[[107 145 147 148 109]
 [110 143 145 145 112]
 [107 146 149 149 109]
 [109 144 146 147 110]
 [114 140 142 143 115]]
->
[[107 110 107 109 114]
 [145 143 146 144 140]
 [147 145 149 146 142]
 [148 145 149 147 143]
 [109 112 109 110 115]]

[[120 130 127 123 128 132 144 134]
 [131 129 128 129 128 127 123 126]
 [121 126 127 124 128 132 142 133]
 [118 130 127 123 127 133 148 135]
 [117 128 127 122 127 134 150 136]
 [119 121 127 123 128 133 146 134]
 [123 125 128 125 128 131 139 132]
 [129 129 128 128 128 128 127 128]
 [119 129 127 123 128 133 147 135]
 [121 130 127 124 128 132 143 133]]
->
[[120 131 121 118 117 119 123 129 119 121]
 [130 129 126 130 128 121 125 129 129 130]
 [127 128 127 127 127 127 128 128 127 127]
 [123 129 124 123 122 123 125 128 123 124]
 [128 128 128 127 127 128 128 128 128 128]
 [132 127 132 133 134 133 131 128 133 132]
 [144 123 142 148 150 146 139 127 147 143]
 [134 126 133 135 136 134 132 128 135 133]]

[[122 121 123 122 130 122 128 122 121 131 122 130 121]
 [126 126 127 125 122 127 128 127 127 131 127 130 126]
 [130 130 131 128 116 131 128 131 131 131 131 130 129]
 [128 128 129 127 119 129 128 129 129 131 129 130 127]
 [137 139 139 134 103 139 128 140 139 131 139 131 136]
 [125 124 126 124 125 126 128 126 125 131 126 130 124]
 [129 130 131 128 117 131 128 131 130 131 131 130 128]]
->
[[122 126 130 128 137 125 129]
 [121 126 130 128 139 124 130]
 [123 127 131 129 139 126 131]
 [122 125 128 127 134 124 128]
 [130 122 116 119 103 125 117]
 [122 127 131 129 139 126 131]
 [128 128 128 128 128 128 128]
 [122 127 131 129 140 126 131]
 [121 127 131 129 139 125 130]
 [131 131 131 131 131 131 131]
 [122 127 131 129 139 126 131]
 [130 130 130 130 131 130 130]
 [121 126 129 127 136 124 128]]

[[132 127 150 125 112 130 138 125 140 120]
 [133 128 150 122 141 135 146 130 143 146]
 [139 154 130 132 127 130 144 134 129 122]
 [127 123 115 114 120 137 121  99 136 127]
 [112 137 124 124 127 125 135 125 145 127]
 [138 147 128 140 116 128 122 115 144 132]]
->
[[132 133 139 127 112 138]
 [127 128 154 123 137 147]
 [150 150 130 115 124 128]
 [125 122 132 114 124 140]
 [112 141 127 120 127 116]
 [130 135 130 137 125 128]
 [138 146 144 121 135 122]
 [125 130 134  99 125 115]
 [140 143 129 136 145 144]
 [120 146 122 127 127 132]]

[[100 106 104 144 105 128 103 101 136 104 134 102 118 144  99 105]
 [118 122 116 117 122 129 121 119 137 122 135 116 116 122 118 122]]
->
[[100 118]
 [106 122]
 [104 116]
 [144 117]
 [105 122]
 [128 129]
 [103 121]
 [101 119]
 [136 137]
 [104 122]
 [134 135]
 [102 116]
 [118 116]
 [144 122]
 [ 99 118]
 [105 122]]

[[130 121 103 102 134 134 128]
 [141 126 138 139 132 122 146]]
->
[[130 141]
 [121 126]
 [103 138]
 [102 139]
 [134 132]
 [134 122]
 [128 146]]

[[153 125 140 156 101 126]
 [140 121 127 138 109 124]
 [145 126 126 109 120 139]]
->
[[153 140 145]
 [125 121 126]
 [140 127 126]
 [156 138 109]
 [101 109 120]
 [126 124 139]]
---
[[129 155 128]
 [128 154 126]
 [126 105 128]
 [132 105 128]
 [130 103 128]]
->
[[126 105 128]
 [128 154 126]
 [129 155 128]
 [130 103 128]
 [132 105 128]]

[[126 128 151 127]
 [125 128 152 128]]
->
[[125 128 152 128]
 [126 128 151 127]]

[[119 129 134 130 126 115 131 126 120 134 134 119 138 106 119]
 [117 129 131 130 126 113 132 126 124 133 132 119 140 107 123]
 [110 125 127 118 120 117 136 123 126 127 127 101 135 111 124]]
->
[[110 125 127 118 120 117 136 123 126 127 127 101 135 111 124]
 [117 129 131 130 126 113 132 126 124 133 132 119 140 107 123]
 [119 129 134 130 126 115 131 126 120 134 134 119 138 106 119]]

[[127 124 132 135 133 115 121 111]
 [138 125 129 132 126 148 127 140]
 [124 134 122 116 113 137 138 147]
 [128 146 123 122 109 126 142 124]
 [125 132 123 118 114 139 137 147]
 [142 129 132 140 128 135 125 118]
 [131 149 123 123 106 128 144 122]]
->
[[124 134 122 116 113 137 138 147]
 [125 132 123 118 114 139 137 147]
 [127 124 132 135 133 115 121 111]
 [128 146 123 122 109 126 142 124]
 [131 149 123 123 106 128 144 122]
 [138 125 129 132 126 148 127 140]
 [142 129 132 140 128 135 125 118]]

[[108 112 130 125 115 136 118 107 126 113]
 [124 117 124 122 109 127 114 117 118 109]
 [132 127 130 119 127 122 125 122 122 130]
 [129 124 126 125 131 124 127 122 124 127]
 [112 107 126 122 127 126 122 101 121 116]
 [113 114 133 121 121 132 116 104 121 119]
 [128 122 131 114 120 123 120 114 119 127]]
->
[[108 112 130 125 115 136 118 107 126 113]
 [112 107 126 122 127 126 122 101 121 116]
 [113 114 133 121 121 132 116 104 121 119]
 [124 117 124 122 109 127 114 117 118 109]
 [128 122 131 114 120 123 120 114 119 127]
 [129 124 126 125 131 124 127 122 124 127]
 [132 127 130 119 127 122 125 122 122 130]]

[[127 122 138 107 128 118]
 [117 134 131 136 142 126]
 [123 125 124 138 143 121]
 [141 126 126 132 129 132]]
->
[[117 134 131 136 142 126]
 [123 125 124 138 143 121]
 [127 122 138 107 128 118]
 [141 126 126 132 129 132]]

[[126 142 132 130 127]
 [122 126 110 129 104]
 [123 135 136 127 128]
 [107 130 121 130 134]
 [127 134 133 123 129]
 [137 123 143 140 113]
 [143 131 132 122 122]
 [128 119 119 112 125]]
->
[[107 130 121 130 134]
 [122 126 110 129 104]
 [123 135 136 127 128]
 [126 142 132 130 127]
 [127 134 133 123 129]
 [128 119 119 112 125]
 [137 123 143 140 113]
 [143 131 132 122 122]]
---
[[126 107]
 [124 118]]
->
[[107 118]
 [126 124]]

[[131 146 136 137]
 [149 128 124 140]]
->
[[137 140]
 [136 124]
 [146 128]
 [131 149]]

[[143 139]
 [ 98 106]
 [138 111]
 [143 142]
 [111 131]
 [109 137]]
->
[[139 106 111 142 131 137]
 [143  98 138 143 111 109]]

[[139 115 142]
 [129 129 127]
 [129 130 127]
 [123 135 120]
 [116 143 111]
 [119 139 115]
 [127 132 124]
 [138 119 137]
 [140 115 143]
 [146 107 151]
 [132 124 132]
 [136 119 138]]
->
[[142 127 127 120 111 115 124 137 143 151 132 138]
 [115 129 130 135 143 139 132 119 115 107 124 119]
 [139 129 129 123 116 119 127 138 140 146 132 136]]

[[127 132 125 157 132 119 114 123 120 130 141 117 145 127 138]
 [128 116 138 107 136 143 148 121 140 124 135 132 109 121 110]
 [137 128 125 143 129 125 121 124 128 130 133 121 129 128 132]
 [112 126 127 129 130 127 126 123 129 130 132 126 127 127 130]]
->
[[138 110 132 130]
 [127 121 128 127]
 [145 109 129 127]
 [117 132 121 126]
 [141 135 133 132]
 [130 124 130 130]
 [120 140 128 129]
 [123 121 124 123]
 [114 148 121 126]
 [119 143 125 127]
 [132 136 129 130]
 [157 107 143 129]
 [125 138 125 127]
 [132 116 128 126]
 [127 128 137 112]]

[[131 147 132]
 [134 107 125]]
->
[[132 125]
 [147 107]
 [131 134]]

[[128 131 137 126 125 135]
 [128 134 130 120 123 133]
 [131 126 129 121 120 123]
 [120 136 140 107 119 130]
 [127 129 127 125 128 119]
 [129 131 125 125 127 124]]
->
[[135 133 123 130 119 124]
 [125 123 120 119 128 127]
 [126 120 121 107 125 125]
 [137 130 129 140 127 125]
 [131 134 126 136 129 131]
 [128 128 131 120 127 129]]
---
[[134 132]
 [135 136]
 [ 98  99]
 [142 149]]
->
[134 136]

[[147 155]
 [155 154]
 [151 147]
 [143 144]]
->
[147 154]

[[107 134 136 129]
 [108 139 132 131]
 [105 133 140 132]
 [112 142 131 130]]
->
[107 139 140 130]

[[134 108 151 114]
 [148 103 147 118]]
->
[134 103]

[[106 106 128 106]
 [110 112 131 115]
 [110 108 126 107]]
->
[106 112 126]

[[151 130 120]
 [151 137 125]
 [116 114 121]]
->
[151 137 121]

[[144 109 129 127 126]
 [143 129 132 130 114]
 [112 130 105 139 136]
 [140 100 119 120 114]
 [138 113 137 146 124]]
->
[144 129 105 120 124]
